J_736: [-15  44 -25 -20]
J_724: [ -6   5  -3 -29]
J_878: [-21  55  -8 -20]
J_129: [ 28 -36  58   6]
J_917: [-6  5 -3 13]
J_937: [ 82 -38 -25  -8]
J_183: [  5  -7  29 -70]
J_765: [ -6  25 -15   8]
which: [  5  -7  29 -70]  J_183
which: [-21  55  -8 -20]  J_878
which: [-6  5 -3 13]  J_917
which: [ 28 -36  58   6]  J_129

J_658: [ 21  12 -20 -28 -12  41  22  26 -34 -33  29 -14 -42 -18  38 -52 -33 -17
 -28]
J_861: [ 20 -41 -20 -28 -12  41  22  31 -34 -33  29 -14 -42 -18  38 -21 -33 -17
 -28]
J_73: [-44 -30 -12  -7  19  -3 -26 -37  64   6 -48  44   3 -14  -2   1  28  35
  19]
J_59: [ -7  19  -3 -26 -37  64   6 -49  44   3 -14  -2 -24 -27  12  15 -11 -12
 -21]
J_22: [ 17  28 -10 -19 -23  25  28  20 -39 -27  22 -25 -25 -10  24 -10 -31 -19
 -26]
next: [ 20 -39]  [-27  22]
next: [ -7  19  -3 -26 -37  64   6 -48  44   3 -14  -2]  [ 1 28]
next: [-10 -19 -23]  [25 28]

J_305: [-1  0 -1  0  0 -1  1  1  0  0 -1 -1 -1 -2 -1 -1  0  0  1  1 -1  1  0 -1
  1]
J_16: [  5  14  18 -33 -25  15  15  26  20 -20  25  24  20  -9   2   3  -9  16
  11  12   5  22 -40   3  34]
J_763: [ 0  0 -2  1  2  3  2  1  1  2 -2 -2 -3 -7  0 -1  3  0  4  2 -3  6 -2  0
 -1]
J_465: [-76  26  -5 -24   7  15  33 -46  14  30  12   4 -15 -13 -20   4  36  15
 -41   4 -12   0  -6 -36  14]
J_540: [ 12  -7  -5   4   4   2  -4   5   3   3   1   7   7 -11  -4   2 -10  -5
  -4   3  -3  -2   3   1  -4]
J_467: [ 11 -21   1   0  -8  17  23 -20  12  -9  -5 -20 -13   6 -29  -7 -23  -9
  -2  18  24 -19  38  42  14]
J_573: [ 13 -34  -8   2  26 -25 -14   5 -32  16   4  39  -5 -19   0  68 -39  15
   5 -29 -35 -11  22  26  -7]
J_66: [ -1   0   7  33  15 -24  -5  -4  12   0  -1  -1  -1  -2  -1  -1   0   0
   1   1  -1   1   0  -1   8]
next: [12 -9 -5]  [-20 -13]
which: [ -1   0   7  33  15 -24  -5  -4  12   0  -1  -1  -1  -2  -1  -1   0   0
   1   1  -1   1   0  -1   8]  J_66
next: [ -5 -24   7  15  33]  [-46  14]
next: [-11  -4   2 -10  -5  -4   3  -3]  [-2  3]
which: [-1  0 -1  0  0 -1  1  1  0  0 -1 -1 -1 -2 -1 -1  0  0  1  1 -1  1  0 -1
  1]  J_305

J_490: [-38  10  75  49  63 -38  22  48 -10]
J_213: [-33 -13  58  49  63  -4  -7  65 -13]
J_328: [ -4  49  63  58 -33 -13  66 -24  14]
J_548: [ 82  12 -66 -47 -67  60   2 -52  51]
next: [-67  60   2]  [-52  51]
next: [-33 -13  58  49  63  -4]  [-7 65]
next: [-13  58]  [49 63]
which: [-33 -13  58  49  63  -4  -7  65 -13]  J_213
next: [ -4  49  63  58 -33 -13]  [ 66 -24]
next: [-33 -13  58  49  63]  [-4 -7]
next: [10 75 49]  [ 63 -38]

J_553: [-54 -81 -16 -29   7  12  66  40  26  26 -54 -45  34]
J_94: [-59   4  -2  36 -35  16   0 -83  59 -14 -75 -27  27]
J_68: [-54  26   7  40 -29  12 -16 -81  66  26 -54 -45  34]
next: [ 26   7  40 -29  12 -16 -81  66  26]  [-54 -45]
next: [-16 -29   7  12  66]  [40 26]

J_781: [  0  -2   5 -11 -19 -12 -22 -15  12 -16 -19   8   5  29  12  30   4 -30
  71   0  13]
J_396: [-16 -21   8   5  29  12  30  24 -13  10   3 -16 -19 -20   3   8  16  -8
  29 -78 -35]
J_112: [  0  -2   5 -11 -19 -12 -22 -15  12 -16 -19   8   3 -16   3 -20  16  -8
 -15 -45  -2]
which: [  0  -2   5 -11 -19 -12 -22 -15  12 -16 -19   8   5  29  12  30   4 -30
  71   0  13]  J_781
next: [-16 -19   8   5  29  12  30]  [  4 -30]
next: [-19 -12 -22 -15  12 -16 -19   8   3]  [-16   3]
next: [-19   8   3 -16   3 -20  16  -8]  [-15 -45]

J_35: [  7  47 -29  25   9 -30   2   1 -26 -21  42 -10 -29 -15 -24  38 -17 -25
 -25   9  46 -20 -26  18  40 -12  55 -19  12 -63   0  -4  24   0]
J_886: [ 39 -26  16  20 -33  10  43 -44 -16  38 -36   8  39   0  19 -27 -27  45
  16 -30 -33 -12  24 -47 -33 -19 -35  -3  15  38 -24  51  30 -38]
J_610: [ 25  46   8 -22 -19   6 -20 -20 -20  15  12 -30 -32 -33  19   3 -14  -1
  14  24  40  24  15  -7  10  20  42  22 -28 -42 -22  19  22 -23]
J_714: [  9 -44  30 -15 -27  28  13 -19  12  30 -53   1  23   6  24 -49   3  33
  26 -13 -43  16  29 -36 -55   8 -46  14  -6  43 -19  22  -5 -20]
J_232: [ 41  26  16 -23 -33  11 -13 -37 -21  36 -13 -28 -15 -26  25 -15 -23  23
  21  16  19  20  28 -31 -15  21  22  26 -27 -16 -31  45  30 -37]
J_732: [  5 -17 -40  76  11 -43  48  36 -21 -28 -37 -13  32  21 -40  34 -20   9
 -47 -42 -21 -70 -31  -4  23 -65  -6  14  43 -46  12  10  14   5]
J_82: [ 50  36  -2   0 -27 -17   9 -35 -29  39   6 -16  -6 -22  10  -1 -27  33
   2  12  28   0  13 -26  -1   2  32  10  -8 -16 -29  55  41 -36]
J_421: [ 48  22  17 -18 -33  18  -5 -38 -23  43 -16 -23 -10 -25  23 -16 -23  32
  23  11  14  19  29 -37 -18  15  19  24 -20 -14 -34  56  34 -35]
J_453: [-29  16  17 -41  11  23 -57  18  17 -29   1 -21 -43  -9  11 -10  24 -36
  19  34  21  33   6  24   4  37  22  27 -36 -30   2 -38 -26  15]
next: [ 26  16 -23 -33  11]  [-13 -37]
next: [-46  14  -6  43]  [-19  22]
next: [-19  12  30 -53   1  23   6]  [ 24 -49]
next: [-37 -21  36 -13 -28]  [-15 -26]
next: [-17 -40  76  11 -43  48]  [ 36 -21]
next: [-19  12  30 -53   1  23   6  24]  [-49   3]

J_456: [ 17  39 -53 -54  43 -15 -62  39 -50 -54  43 -15 -62 -13  39 -53 -28  -3
 -23  42 -47 -19  36  42  11   6  41  34 -77 -50  35   4  43 -34  -3 -41]
J_470: [-41  82 -42 -32 -65  24  68 -40  39  -5 -45  16 -19 -41 -10  53 -14 -18
 -29 -31  56 -29 -15 -45 -18  62 -46 -24   0  51 -38  82 -44  24 -72 -20]
J_598: [ 29 -47  -2 -35  -8  68  17  39 -50 -54  43 -15 -62 -13  39 -53 -28  -3
 -23  42  36  42 -47 -19  11   6  41  34 -77 -50  35   4  43 -34  45 -41]
J_438: [-12  64 -34 -36 -44  30  59  12  -1 -36  -2 -21 -39 -30  38  21 -35 -36
 -33  24  12 -31  12  20  21  52  16  26 -32  14  14  60  29 -26 -43 -40]
next: [-47 -19  36  42]  [11  6]
next: [ 17  39 -50 -54  43 -15 -62]  [-13  39]
next: [-39 -30  38  21 -35 -36 -33  24]  [ 12 -31]

J_52: [-20 -46  25 -24  32 -46  -5  45 -48  30 -22  -1 -28   0 -23 -70  23 -63
  53  22   1 -25  35  22  33 -45 -39  45   0  54 -63]
J_80: [  4 -14   4  -3  -3 -32  16  71 -75  16   5  30   7  -6  -1 -30  12 -76
  25  -3  -6 -12  65 -17  22 -62   7  60 -31  16 -15]
J_198: [ 18 -14 -29  31   0 -15  12 -40  62  26  34 -16  31  48  39 -28 -32  51
 -21 -30  37  26   5 -11 -49  19 -29 -51  13  41 -50]
next: [-75  16   5  30   7  -6]  [ -1 -30]
next: [-76  25]  [-3 -6]
next: [-23 -70]  [ 23 -63]

J_20: [ 32  18  -7  13 -49  11 -36  14  47  52 -48  13  19  53   8  -8  46 -63
  32]
J_894: [ 37  -4 -22  24 -63  33 -30 -18  19  29 -72  48 -17  50  46  19  41 -68
  38]
J_295: [-19 -11  18  -1  31  -5  32 -13 -43 -55  53 -23 -20 -56 -11   1 -39  42
 -45]
J_725: [ 11  27  42  15  44  -5  18  24   4  -8   9 -11 -59 -21 -36 -27   0  11
 -30]
J_909: [ 14  22  45  20  10  -6  10  14  -2 -20  70 -54  11 -33 -43 -32  -5   6
 -44]
J_143: [ 76  30  44  69 -59  44 -11  -5  18   9  24   4  -8  18  18  -8  51 -63
  -8]
J_549: [ -7 -25 -41 -11 -29  12 -15 -22  -5   8 -72  45 -23  27  39  27   5 -28
  33]
J_532: [-32  -5 -34 -40  15 -26 -14  18  24  37 -47   9  26  29 -39 -11   1  10
  36]
J_856: [ 30  39  30  18 -25  -3 -22  37  47  42  20 -34  43  24 -33 -35  34 -40
  -2]
next: [-11   1 -39]  [ 42 -45]
next: [ -3 -22  37  47  42]  [ 20 -34]
next: [-59  44 -11  -5  18   9  24   4  -8]  [18 18]
next: [32 18]  [-7 13]
next: [ -7 -25 -41 -11 -29]  [ 12 -15]
next: [-8 46]  [-63  32]

J_140: [ 28 -40  50  40  75 -31  56 -77]
J_187: [ 29  50 -40  -7  70  -1 -73 -36]
J_881: [-40  -6 -40  -7  70  -1 -73 -36]
which: [ 29  50 -40  -7  70  -1 -73 -36]  J_187
next: [ 50 -40]  [-7 70]
next: [ -6 -40]  [-7 70]
which: [-40  -6 -40  -7  70  -1 -73 -36]  J_881

J_109: [ 33  26  -1 -13 -32  26   8 -27 -16 -28]
J_712: [  0 -18  14  31 -33 -30  34 -16 -22  -3]
J_537: [ 47 -27   4 -20 -27 -38  29  32   1 -26]
J_797: [ 18  -2 -22 -41 -42  41 -56 -17   4  26]
J_928: [-12 -20 -18  13 -49   2   5 -20  -3  45]
J_298: [ 21   3 -15 -13  12   0   4  30   8  -3]
J_998: [-35 -20  38  17  39  -7 -20 -21  -1 -70]
J_304: [ 45   8 -14 -12  18 -12  19  45  -9 -28]
J_869: [-26   8 -14 -12   8  26 -32 -27   6  14]
next: [-15 -13  12]  [0 4]
which: [ 45   8 -14 -12  18 -12  19  45  -9 -28]  J_304
next: [  8  26 -32 -27]  [ 6 14]
next: [-35 -20]  [38 17]
next: [ 26  -1 -13 -32  26]  [  8 -27]

J_336: [-61 -19  -1  71]
J_492: [ -4  26 -23  68]
J_250: [ 44 -12  55 -41]
J_984: [ 19  54 -48   2]
J_970: [ 45 -40  60  12]
J_964: [ 44 -48  55 -41]
J_343: [ -4  26 -23  17]
J_473: [-15 -25  19  52]
which: [ -4  26 -23  68]  J_492
which: [ 19  54 -48   2]  J_984
which: [ 45 -40  60  12]  J_970

